In the rows, zero is written as 128.
Here are made-up objects, facts about them, and rows of numbers that follow some of those facts. Name the object behind each unnamed row.

Facts:
J432 skepur d; J756 skepur c; J399 skepur f; J801 skepur d; J527 skepur f; J488 skepur a; J929 skepur a; J653 skepur c
J820 skepur c; J202 skepur g; J475 skepur a; J103 skepur b; J223 skepur c; J667 skepur a; J511 skepur c; J595 skepur e
J192 skepur c; J405 skepur d; J797 skepur c; J779 skepur a; J88 skepur c; J840 skepur c; J964 skepur a; J752 skepur g
J723 skepur a; J917 skepur e; J299 skepur a; J788 skepur b; J556 skepur a; J526 skepur d; J778 skepur b; J994 skepur b
J996 skepur g; J38 skepur a; J737 skepur b; J422 skepur d; J12 skepur d; J353 skepur b; J237 skepur g; J984 skepur a
J912 skepur a; J593 skepur a; J563 skepur c; J105 skepur b; J990 skepur e; J366 skepur c; J515 skepur g; J916 skepur b
J454 skepur e; J717 skepur g; J239 skepur a; J398 skepur b; J180 skepur d; J383 skepur a; J149 skepur b; J124 skepur f
J572 skepur c; J600 skepur b; J427 skepur a; J433 skepur g; J638 skepur a; J236 skepur d; J470 skepur b; J458 skepur a
J651 skepur a; J197 skepur e; J846 skepur d; J204 skepur g; J31 skepur f; J155 skepur c; J769 skepur a; J254 skepur b
J509 skepur c; J591 skepur f; J278 skepur g; J452 skepur a; J517 skepur c; J84 skepur b; J456 skepur b; J656 skepur g
J763 skepur g; J459 skepur c; J340 skepur d; J570 skepur f; J235 skepur b; J885 skepur b; J132 skepur d; J16 skepur a
J209 skepur b; J960 skepur f; J355 skepur c; J927 skepur a; J130 skepur b; J746 skepur g; J775 skepur d; J649 skepur a
J39 skepur f; J943 skepur d; J826 skepur g; J725 skepur a; J832 skepur d; J147 skepur d; J15 skepur c; J641 skepur b
J988 skepur f; J663 skepur b; J573 skepur f; J431 skepur a; J464 skepur b; J483 skepur d; J243 skepur a; J468 skepur a
J760 skepur b; J480 skepur d; J444 skepur a; J922 skepur f; J524 skepur d; J669 skepur a; J285 skepur a; J325 skepur a
J376 skepur a; J54 skepur f; J740 skepur e; J982 skepur a; J731 skepur b; J489 skepur c; J678 skepur e; J47 skepur e
J895 skepur b; J627 skepur d; J29 skepur c; J622 skepur d; J392 skepur c; J333 skepur b; J65 skepur a; J918 skepur a
J879 skepur g; J748 skepur a; J256 skepur a; J269 skepur f; J466 skepur b; J749 skepur a; J388 skepur c; J120 skepur c
J4 skepur d; J865 skepur b; J244 skepur e; J481 skepur a; J838 skepur b; J595 zeklofe J256; J595 zeklofe J147; J797 zeklofe J256
J797 zeklofe J223; J797 zeklofe J155; J797 zeklofe J737; J556 zeklofe J256; J556 zeklofe J964; J556 zeklofe J132; J556 zeklofe J663; J556 zeklofe J820
J994 zeklofe J376; J994 zeklofe J591; J994 zeklofe J879; J994 zeklofe J982; J994 zeklofe J452; J994 zeklofe J388; J239 zeklofe J454; J239 zeklofe J600
J239 zeklofe J243; J239 zeklofe J452; J239 zeklofe J489; J638 zeklofe J779; J638 zeklofe J422; J651 zeklofe J511; J651 zeklofe J832; J651 zeklofe J333
J651 zeklofe J452; J651 zeklofe J197; J846 zeklofe J376; J204 zeklofe J826; J204 zeklofe J573; J204 zeklofe J398; J31 zeklofe J39; J31 zeklofe J916
J31 zeklofe J964; J31 zeklofe J996; J31 zeklofe J459; J31 zeklofe J88; J517 zeklofe J105; J517 zeklofe J47; J656 zeklofe J466; J656 zeklofe J180
J656 zeklofe J778; J763 zeklofe J964; J763 zeklofe J392; J763 zeklofe J197; J340 zeklofe J964; J340 zeklofe J433; J340 zeklofe J996; J340 zeklofe J47
J340 zeklofe J422; J340 zeklofe J840; J570 zeklofe J432; J570 zeklofe J982; J570 zeklofe J573; J570 zeklofe J88; J885 zeklofe J756; J885 zeklofe J964
J885 zeklofe J740; J885 zeklofe J458; J885 zeklofe J235; J885 zeklofe J480; J209 zeklofe J466; J209 zeklofe J990; J209 zeklofe J820; J746 zeklofe J468
J746 zeklofe J593; J943 zeklofe J725; J943 zeklofe J470; J943 zeklofe J775; J943 zeklofe J299; J943 zeklofe J16; J15 zeklofe J725; J15 zeklofe J984
J15 zeklofe J488; J15 zeklofe J84; J15 zeklofe J731; J15 zeklofe J752; J641 zeklofe J725; J641 zeklofe J667; J641 zeklofe J147; J641 zeklofe J731
J988 zeklofe J737; J988 zeklofe J433; J988 zeklofe J132; J988 zeklofe J254; J988 zeklofe J509; J431 zeklofe J627; J431 zeklofe J388; J483 zeklofe J563
J483 zeklofe J105; J483 zeklofe J470; J483 zeklofe J669; J483 zeklofe J840; J483 zeklofe J489; J524 zeklofe J511; J524 zeklofe J775; J524 zeklofe J801
J285 zeklofe J39; J285 zeklofe J132; J285 zeklofe J509; J54 zeklofe J353; J54 zeklofe J405; J54 zeklofe J202; J29 zeklofe J470; J29 zeklofe J984
J29 zeklofe J235; J29 zeklofe J459; J29 zeklofe J820; J29 zeklofe J399; J65 zeklofe J278; J65 zeklofe J147; J65 zeklofe J922; J65 zeklofe J459
J65 zeklofe J509; J918 zeklofe J788; J918 zeklofe J669; J748 zeklofe J916; J748 zeklofe J405; J748 zeklofe J149; J269 zeklofe J760; J269 zeklofe J865
J749 zeklofe J779; J749 zeklofe J996; J749 zeklofe J12; J120 zeklofe J982; J120 zeklofe J922; J4 zeklofe J456; J4 zeklofe J982; J4 zeklofe J740
J4 zeklofe J760; J244 zeklofe J468; J244 zeklofe J147; J432 graple J197; J432 graple J918; J399 graple J103; J399 graple J984; J399 graple J47
J801 graple J917; J801 graple J826; J801 graple J775; J801 graple J427; J527 graple J180; J488 graple J572; J488 graple J254; J929 graple J256
J653 graple J333; J820 graple J656; J202 graple J563; J202 graple J47; J475 graple J731; J103 graple J29; J223 graple J511; J667 graple J591
J667 graple J929; J511 graple J256; J797 graple J366; J779 graple J464; J88 graple J826; J840 graple J572; J840 graple J256; J964 graple J649
J752 graple J475; J723 graple J517; J723 graple J885; J917 graple J678; J299 graple J488; J299 graple J960; J788 graple J103; J788 graple J748
J526 graple J103; J526 graple J573; J526 graple J130; J994 graple J511; J996 graple J918; J38 graple J236; J38 graple J237; J38 graple J197
J737 graple J517; J737 graple J464; J422 graple J47; J12 graple J192; J353 graple J256; J237 graple J622; J984 graple J717; J912 graple J769
J912 graple J838; J593 graple J480; J563 graple J943; J563 graple J427; J366 graple J468; J366 graple J236; J515 graple J130; J515 graple J237
J916 graple J84; J916 graple J422; J916 graple J180; J454 graple J132; J239 graple J984; J398 graple J353; J383 graple J943; J383 graple J591
J383 graple J475; J383 graple J918; J124 graple J456; J124 graple J990; J600 graple J103; J427 graple J885; J638 graple J509; J236 graple J105
J470 graple J600; J197 graple J236; J197 graple J801; J846 graple J103; J204 graple J846; J204 graple J366; J31 graple J885; J31 graple J840
J769 graple J526; J769 graple J458; J509 graple J192; J509 graple J432; J278 graple J388; J452 graple J917; J517 graple J801; J517 graple J885
J84 graple J458; J456 graple J649; J656 graple J826; J656 graple J236; J885 graple J943; J885 graple J236; J16 graple J452; J960 graple J376
J355 graple J593; J927 graple J826; J927 graple J573; J927 graple J885; J130 graple J826; J130 graple J717; J775 graple J573; J943 graple J105
J725 graple J984; J832 graple J826; J832 graple J775; J832 graple J427; J641 graple J54; J641 graple J340; J988 graple J325; J431 graple J649
J431 graple J749; J243 graple J88; J468 graple J622; J480 graple J254; J444 graple J760; J922 graple J192; J922 graple J340; J922 graple J202
J524 graple J103; J524 graple J236; J524 graple J130; J669 graple J239; J285 graple J526; J285 graple J254; J325 graple J723; J325 graple J433
J54 graple J763; J54 graple J572; J54 graple J480; J740 graple J422; J731 graple J775; J489 graple J572; J489 graple J524; J678 graple J943
J678 graple J826; J895 graple J458; J627 graple J591; J29 graple J236; J29 graple J885; J622 graple J376; J622 graple J29; J392 graple J563
J392 graple J737; J392 graple J130; J392 graple J464; J333 graple J563; J333 graple J656; J333 graple J197; J65 graple J763; J65 graple J517
J918 graple J405; J879 graple J480; J269 graple J832; J269 graple J427; J388 graple J243; J388 graple J452; J388 graple J12; J120 graple J29
J4 graple J468; J865 graple J475; J481 graple J832; J481 graple J456; J481 graple J480; J838 graple J511; J838 graple J256; J838 graple J376
J838 graple J749

Some objects and their rows:
[127 102 200 107 154 145 135 138  71  80 160 127  92 131 119  72 187  35
 141 102 131  98 143 164 170 142  54 154  82 120 104  98 188 215 134 120
 128 135 142 120 101] : J444
[132 123 141 117 131 117 148 124 175 105 134 130 144 115 134 142 117 126
 121 129 123 118 149 134 147 123 141 125 177 128 136 123 178 137 119 132
 120 125 129 140 135] : J638
[112 122 175 131 124 130 120 124  96 145 119 128  98 134 128 116 158 122
 137 126 137 128  94 122 115 133 164 117 153 112 161 144 116 112 124 155
 107 137 154 118 120] : J669
[123 130 130 142 148 136 112 113 114 134 127 137 114 150 134 126 143  99
 127 106 125 120 120 105 122 132 135 137 137  95 120 136 102 115 103 122
 122 140 151 121 123] : J243
[121 123 133 120 119 127 147 136 108 113 126 124 127 125 124 128 139 120
 126 143 124 144 110 118 139 124 126 119 110 108 139 139 127 133 130 129
 140 135 130 124 134] : J593
[130 128 102 133 138 136  85 112 103 153 133 135 129 144 142 119 142  82
 129 111 135 121 139 102 112 132 123 125  85 105 106 135  65 103  96 107
 138 139 136 126 134] : J376
[141 132  92 145 136 104  55 113 191 132 135 129 122 125 124 141 112 150
 118 153 164 100 140 132 132 130 123 144 195 100  92  78 148 142 128 118
 124 123 121 134 108] : J994
[125 145 133 131 136 143 150 130 105 134 115 122 121 139 117 127 122 136
 141 104 120 154 110 120 142 127 103 135 135 149 127 143 139 120 171 143
 121 125 129 111 117] : J731
[136 135 113 112 113 124 122 128 137 175 123 124 152 119 122 122 122 136
 136 116 121 147 163 129 120 129  91 112  84 161 136 140 104 107 146 135
 129 114 114 124 131] : J254
[126 120 144 106 124 106 153 138 190 100 132 126 126 105 125 142 126 161
 121 147 123 119 126 143 147 122 143 122 174 133 153 125 212 154 123 142
 120 123 114 144 132] : J797
[134 126 139 106 140 104 120 127 212 112 137 131 104 119 122 154 116 153
 119 125 120 120 115 130 142 121 148 123 162 151 142 135 205 143 119 149
 120 128 122 138 118] : J29
[129 125 125 110 124 127 124 119 128 149 129 131 115 128 135 120 136 120
 129 112 124 130 145 116 128 128 121 124 110 141 146 140 141 117 111 125
 118 129 128 129 144] : J756
[132 127 129 112 142 115 112 125 180 129 136 133 115 126 127 141 125 138
 120 118 121 117 128 122 129 125 145 129 149 140 137 133 185 134 110 136
 124 131 127 134 122] : J517
[139 137 145 140 145 108  82 122 194 112 137 130 106 121 121 153 105 147
 119 122 134 117 122 129 119 123 129 130 165 147 115 119 165 141 142 151
 128 118 133 126  97] : J483
[147 131 128 115 131  99  90 128 223 122 139 131 147 109 125 149 102 149
 118 123 121 118 166 146 117 124 116 128 126 174 119 128 141 126 126 144
 138 111 114 135 110] : J340
[124 132 108 138 128 139 107 128  90  93 130 124 131 144 127 121 101 117
 145 141 131 139  72 161 105 125 148 107  67 184 103 138  78 114 170 140
 131 120 104 137 134] : J180
[131 134 113 157 132 142 123 113  94 129 125 129 143 138 134 127 117 110
 128 129 142 116 150 120 135 133 107 149 176  96 103 102 100 130 140 105
 128 126 141 120 126] : J627
[134 129 152 124 102 134 154 122 110 132 134 122 138 109 140 126 119 143
 121 110 122 132 177 131 111 120 131 121  94 167 152 146  99 130 131 119
 123 117 142 126 163] : J39
[133 124  94 124 134 134 123 137 117 153 129 134 157 132 135 117 138 107
 130 123 120 125 149 124 114 135 118 131  86 128 123 132  90 104  91 113
 141 132 117 138 134] : J826
[124 126 113 133 136 133 143 142 113 117 125 130 147 134 125 130 134 137
 127 143 121 125 108 133 130 127 136 136 127 109 117 124 128 134 119 121
 140 135 119 141 123] : J237

Which object is each row?
No name comes twice in this set of rows, the named rows included.
[129 121 120 109 122 129 137 117 126 162 125 131 156 127 141 114 143 106
 130 113 122 133 177 122 118 133 118 123 111 133 145 138 125 106  99 116
 117 129 127 131 151]	J88
[131 133  83 130 110 132 144 131 100 139 123 121 151 125 124 122 117 133
 134 150 138 139 153 133 140 128  93 130 107 121 104 108 106 122 152 108
 142 119 103 130 140]	J353
[142 125 137 141 120 112  96 128 180 116 145 133 145 104 139 141 110 155
 110 139 132  97 166 140 106 124 146 131 144 149 124 113 112 144  99 121
 135 121 134 144 139]	J570
[121 139 159 133 128 131 124 122 100 162 112 121  97 140 120 118 142 140
 142 106 136 146 108 121 119 135 122 122 160 137 148 140 117 114 164 153
 104 121 147 104 118]	J470
[125 121 152 137 147 104  50 128 184 107 137 139  97 131 127 138 146 135
 120 132 136  98  81 128 105 132 179 126 164 117 131 121 141 127  98 147
 127 136 142 138  90]	J239
[135 125 135 103 130  97 132 124 206 105 140 129 129 105 128 150 108 149
 114 136 122 120 147 138 136 118 143 120 140 163 141 134 190 143 123 147
 128 120 117 140 130]	J556
[132 131 129 128 150 127 125 123 161  94 138 134 116 138 128 151 112 115
 121 118 122 119 122 119 143 122 149 142 162 122 115 129 180 144 121 132
 127 136 132 129 110]	J918
[134 141 145 142 151 117 102 129 181  95 132 129 113 129 116 156 104 153
 121 120 123 124 100 130 139 119 134 139 173 144 115 127 170 147 154 157
 130 124 135 126  89]	J943
[123 121 151 121 111 134 164 121 115 142 123 127 138 123 134 116 133 111
 128 128 127 132 152 125 128 129 133 121 139 122 156 141 133 119 119 128
 115 129 140 125 147]	J779
[124 140 126 137 132 132 106 125 105 106 121 121  93 145 117 125 112 131
 146 135 133 147  55 139 124 125 133 118 111 172 123 139 120 121 189 155
 115 121 114 126 119]	J84
[123 124 127 107 119 128 167 130 122 139 127 124 128 127 129 127 131 122
 132 125 111 139 131 126 135 126 128 117 105 142 149 148 150 126 128 131
 122 129 117 135 143]	J155
[125 122  90 125 117 121 115 137 115 124 132 127 118 121 122 130 141 114
 119 153 131 135 117 113 130 122 130 122  65  89 112 130  99 128 108 114
 163 143 118 129 125]	J649
[124 121 110 123 124 135 152 139 111 129 124 128 158 130 129 118 130 118
 133 135 123 131 131 138 122 130 131 125 109 131 130 131 112 122 114 120
 138 130 113 137 136]	J202

Now the same objects, written a new way:
Some rows with their names:
[103 122 139 156 108 150 125 175 172 105 143  94 127 143 139 139 150  88
 170 117 119 104 104 142 178 143  49 157 113] : J278
[133 144 158 158 142 147 110 154 195  82 169 122  83 154 127 146 122 112
 166 137 111 138  96 141 165 157  78 182  70] : J65
[ 79 100 152 144 100 160 120 177 163  89 154  85 141 144 143 148 128 110
 157 114 112  93  87 138 167 120  61 144 114] : J509
[100 109 133 168 155 174 154 163 142  89 130 106 124 139 130 156 155 126
 145 119 113 130  94 113 174 152  57 138  83] : J192
[151 144 153 171 172 167 161 151 137  96 120 106 107 166 133 155 141 122
 173 131 133  98  94 130 176 154  72 157  74] : J763
[145 123 142 177 155 185 114 181 169 109 172  95 114 153 118 150 125  97
 186 116 133 133  87 118 187 148  84 166  73] : J54
[ 91 122 169 118  79 139 142 158 154  97 139 115 144 149 163 174 129 115
 151 112 126  99  91 151 180 123  66 129 126] : J964
[ 60 140 162 149 122 107 158 135 188  45 114 105 128 128 162 148 151 112
 162 113 124 101 102 102 198 113  48 149 127] : J256
[139 148 174 156 166 143 150 132 150  82 127 131  98 163 131 169 127 143
 163 131 127 116 101 140 169 134  79 153  78] : J749
[ 94 118 138 159 140 177 122 180 157 107 159  95 124 136 131 158 141 107
 151 118 124 130  93 125 178 153  78 140  97] : J355
[112 138 137 131 100 144 130 166 185 117 142 108  87 142 144 156 134 126
 130 105 114 136 113 122 180 180  80 154  79] : J427
[ 90 152 140 170 162 165 130 184 124 142 144  73 112 122  95 147 156 103
 156 142 137 163  87 166 187 143 102 126  86] : J846
[ 64 101 149 143 109 172 106 183 165  94 148 128 112 121 136 142 152  85
 118 120 103 115 108 116 195 155  39 146 122] : J731
[101 157 148 162 164 174 135 184 124 128 148  91  74 120  95 143 150  91
 126 158 127 129  99 151 188 168 108 144  74] : J524
[ 85 124 139 139 155 141  98 177 138 134 125 121 107 123 112 147 133 121
 133 120 109 136 117 146 187 150  54 129 106] : J130
[ 82 108 148 146 138 154 148 161 150  76 129  93 133 142 139 146 145 128
 147 121 108 110  87 122 167 128  40 142  96] : J155
[115 118 141 176 164 167 149 162 161  72 129 103 100 136 105 121 148 104
 162 134 103 124  97 114 176 146  45 168  68] : J244
[ 97 109 123 153 131 149 155 169 134 107 104  82 155 136 130 135 159 134
 169  95 120 134  95 131 188 137  46 118  94] : J573
[133 146 168 155 140 167 132 161 148 103 162 147  91 148 141 181 136 105
 136 134 141 123 102 127 192 170  94 149  87] : J918
[ 86 114 136 148 122 160 121 179 158 114 153  94 131 134 139 171 146 113
 153 102 120 150  93 122 178 141  68 130 109] : J865

Rows to name:
No name comes twice in this set of rows, the named rows included.
[ 89 113 152 139 112 154 119 170 156 102 151  93 141 145 148 163 128 117
 156 103 118 120  82 139 175 124  68 136 115]	J916
[ 99 117 159 126 117 181 127 176 131 121 144 101 101 133 148 160 122 109
 109 119 127  83 106 115 196 168  80 129 105]	J563
[101 138 150 134 119 137 119 160 175 120 135 122  95 137 132 154 145 126
 137 109 119 139 118 132 188 177  68 136  94]	J927
[ 94 132 178 127  99 160 143 167 140 100 143 137 116 139 158 179 145  96
 126 127 140 111  95 131 205 157  87 124 111]	J669
[125 125 129 163 157 161 107 182 159 131 148  93 110 145 112 143 124 117
 168 110 129 140 107 123 183 161  69 150  76]	J269
[110 100 150 158 107 189 120 194 149  99 166  93 144 165 155 158 126  96
 174 110 130 108  78 122 173 133  73 147 100]	J480
[ 95 120 153 137 129 167 130 170 135 118 142  94 128 139 135 162 131 119
 145 119 132 108  92 138 183 143  79 129 104]	J392
[ 99 109 150 158 127 167 164 162 143  81 119  95 132 134 131 136 151 109
 150 119 115 110  99 118 184 136  45 143  89]	J990
[ 87 161 154 149 143 123 126 148 186  87 145 111 103 121 144 162 140 105
 163 117 148 139 109  93 216 147  92 150 115]	J929
[146 143 152 152 160 153 123 157 170 113 152  75  90 163 122 134  96 126
 168 123 127  95  93 136 163 141  89 176  59]	J31
[ 95 114 133 154 118 168 124 190 155 129 147  69 141 142 139 150 139 117
 172  92 126 135  92 129 181 140  76 137  94]	J432
[ 92 122 133 150 105 137 173 155 150  98 117 110 157 139 154 173 169 138
 166  86 121 164 100 136 187 144  52 109 101]	J982
[ 89 139 133 142 115 169 151 180 156 127 142  51  91 132 131 129 143 121
 134 112 111 127  99 125 170 170  88 156  64]	J236
[124 131 130 181 161 161 149 164 165  87 129 112 102 147 118 127 167 107
 174 136 113 127  98 122 174 165  53 169  72]	J746
[111 125 165 126  96 150 133 171 141 117 132  86 138 157 163 152 131  99
 168 112 136  66  84 143 182 132  68 138 122]	J996

